data = [135 133 139 131 134  98 139 131 143 140 146]
The entry just right of the smallest entry: 139
The largest entry -> 146
The 3rd entry is 139

[135 127 127 127 128 129 131 118 141 116 134 135 108 152]
What is the 2nd entry? 127
What is the third entry from the end? 135
What is the 3rd entry from the left? 127
The entry just left of 118 is 131

Read these off the row that follows.
1) What is the third entry from the left?
2) What is the second entry from the left?
3) What is the second entry from the right?
[138 125 142 108 124 126 106 142]
1) 142
2) 125
3) 106

Read these off the row that follows.
1) The largest entry?
2) The entry just right of 127?
3) The entry just right of 135?
141,135,125,151,127,122
1) 151
2) 122
3) 125

Read these off the matrix that follows. Rows and columns are numbered from 1.
1) Which number is the entry in row 1 and column 2?
2) Which number is the entry just left of the smallest entry?
3) Which number is the entry in the top-left corner?
4) Which number is the entry in the top-right corner?
5) Which number is the bottom entry of the column that holds the smallest entry?
6) Which number is the entry in the bottom-left corner?
7) Which number is the entry in the bottom-right corner?
8) Which number is the entry in row 1 and column 3?
110  125  123  155  119  127  123  123  136  130  109
113  128  127  151  105  125  131  142  137  128  121
117  127  144  104  112  136  136  138  121  138  137
138  139  127  116  155  126  128  130  139  128  109
1) 125
2) 144
3) 110
4) 109
5) 116
6) 138
7) 109
8) 123

X =
[[127 114 102 113]
 [129 114 107 112]
 [139 125 118 130]
 [138 137 116 101]
 [133 138 115  98]]
Indices start at 1.
The entry in the bottom-left corner: 133
The entry at row 2, column 1 is 129
What is the entry at row 3, column 3?
A: 118
What is the entry just left of 125?
A: 139
What is the entry directly above 125?
A: 114
The entry directly above 101 -> 130
The entry in row 1 and column 2 -> 114
What is the entry directly below 113?
A: 112

Questions about the grid below. Indices start at 1.
1) Read off the entry at row 3, column 1.
2) Read off the entry in row 1 and column 1.
3) Read off the entry in the bottom-right corner.
4) Read off the entry in the bottom-left corner.
5) Read off the entry in row 3 and column 3.
6) Read off the entry in row 1 and column 3.
7) Read off the entry in row 2 and column 1.
[[137 125 122 134 136 120 122 130 137 118]
 [133 114 126 134 129 133 121 131 140 123]
 [130 154 136 143 138 125 136 120 121 130]
 [132 147 138 124 119 148 132 128 122 139]
 [131 150 134 141 142 119 138 124 123 130]
 [129 118 130 146 134 131 126 127 140 124]
 [133 152 134 134 128 134 128 119 121 128]
 [127 143 135 147 146 116 141 125 127 130]
 [130 152 137 143 137 127 136 120 122 131]
 [137 127 121 133 138 116 123 130 135 118]
 [129 144 132 147 151 107 141 125 127 127]
 [138 129 120 126 136 115 124 133 133 120]]
1) 130
2) 137
3) 120
4) 138
5) 136
6) 122
7) 133

Questions about the array below.
1) The last entry, reading row by row?
2) The largest entry in the last row?
3) The top-left entry?
4) The entry in the top-right corner?
5) The 2nd entry on the diagonal from the top-right corner?
6) The smallest entry in the last row?
7) The second smallest entry?
8) The 3rd-last entry, reading row by row?
[[128 121 109 104 115 135 143 129 109 104 119 138]
 [128 116 103 121 142 126 104 119 143 143 141 147]
 [128 110 113 143 115 112 144 140 146 125 100 136]
 [128 115 104 126 142 116 105 132 146 140 146 137]
 [128 105 137 117 142 141 107 134 128 123 135 124]
 [128 122 109 104 115 135 142 129 109 104 119 139]
 [128 110 112 143 116 111 144 141 146 128  99 133]]
1) 133
2) 146
3) 128
4) 138
5) 141
6) 99
7) 100
8) 128

grid =
array([[135, 132, 118, 150, 122, 140, 116, 126, 119, 125, 112, 135, 119],
       [118, 142, 124, 126, 135, 132, 114, 148, 134, 132, 114, 131, 138],
       [112, 138, 124, 144, 125, 136, 113, 128, 119, 133, 115, 128, 124],
       [137, 127, 118, 132, 119, 115, 125, 128, 142, 146, 127, 125, 133],
       [145, 128, 127, 135, 123, 136, 126, 126, 137, 124, 149, 136, 130],
       [125, 116, 130, 116, 130, 118, 124, 122, 137, 150, 135, 131, 145],
       [130, 116, 119, 135, 135, 115, 132, 134, 115, 130, 128, 122, 131],
       [129, 142, 118, 114, 123, 136, 125, 123, 121, 122, 133, 134, 147],
       [138, 111, 129, 134, 118, 134, 124, 125, 120, 127, 121, 136, 131],
       [142, 136, 118, 135, 139, 136, 129, 125, 125, 123, 143, 140, 131]])
Counting starts at 1.
The entry at row 3, column 1 is 112
The top-right entry: 119
The entry in row 3 and column 2 -> 138
The bottom-right entry -> 131
The bottom entry of the column that holds the smallest entry -> 136
The bottom-left entry is 142
The entry at row 2, column 1: 118
The entry at row 1, column 1: 135
The entry directly above the smallest entry: 142
Find the entry just left of 143.
A: 123
Find the entry in row 1 and column 2.
A: 132
Find the minimum.
A: 111
Find the entry just right of the smallest entry.
A: 129
The entry in row 1 and column 3 is 118
The entry just left of 111 -> 138
Find the entry at row 2, column 2.
A: 142

[138, 146, 99, 129]
The 3rd largest entry: 129
Find the third-last entry.
146
The first entry: 138

Read these off the matrix that follows.
1) The top-right entry?
2) The entry directly above the centre entry?
3) The entry in the bottom-left corner?
4) The entry in the bottom-right corner?
5) The entry in the top-left corner?
6) The fourth entry from the end, reading row by row?
[[114 131 122 113 117]
 [149 117 118 116 118]
 [134 126 133 131 104]]
1) 117
2) 122
3) 134
4) 104
5) 114
6) 126

Questions about the table below.
1) Give the largest entry in the last column.
2) Give the entry directly above the centre entry.
3) Give the maximum.
4) Give the top-left entry.
5) Give the entry just right of 115.
6) Give the third entry, reading row by row.
7) Give the smallest entry in the last column.
8) Give the third entry on the main diagonal.
[[126 130 127 127 147 124 147 128 114 126 128]
 [118 108 136 127 126 124 128 120 127 123 136]
 [128 130 127 119 122 124 128 128 127 126 135]
 [126 130 127 127 123 150 128 129 130 126 114]
 [126 130 113 130 126 124 128 128 143 132 127]
 [126 130 127 127 126 124 142 128 144 133 113]
 [155 133 141 129 153 124 125 136 127 126 128]
 [126 130 127 117 125 134 128 129 127 126 128]
 [126 130 127 127 126 124 128 128 127 126 128]
 [124 130 135 129 121 118 117 118 112 126 116]
 [131 130 123 108 115 124 129 128 127 128 147]
 [126 130 127 127 126 124 128 128 127 126 128]
 [126 130 127 127 126 146 128 133 127 121 118]]
1) 147
2) 124
3) 155
4) 126
5) 124
6) 127
7) 113
8) 127
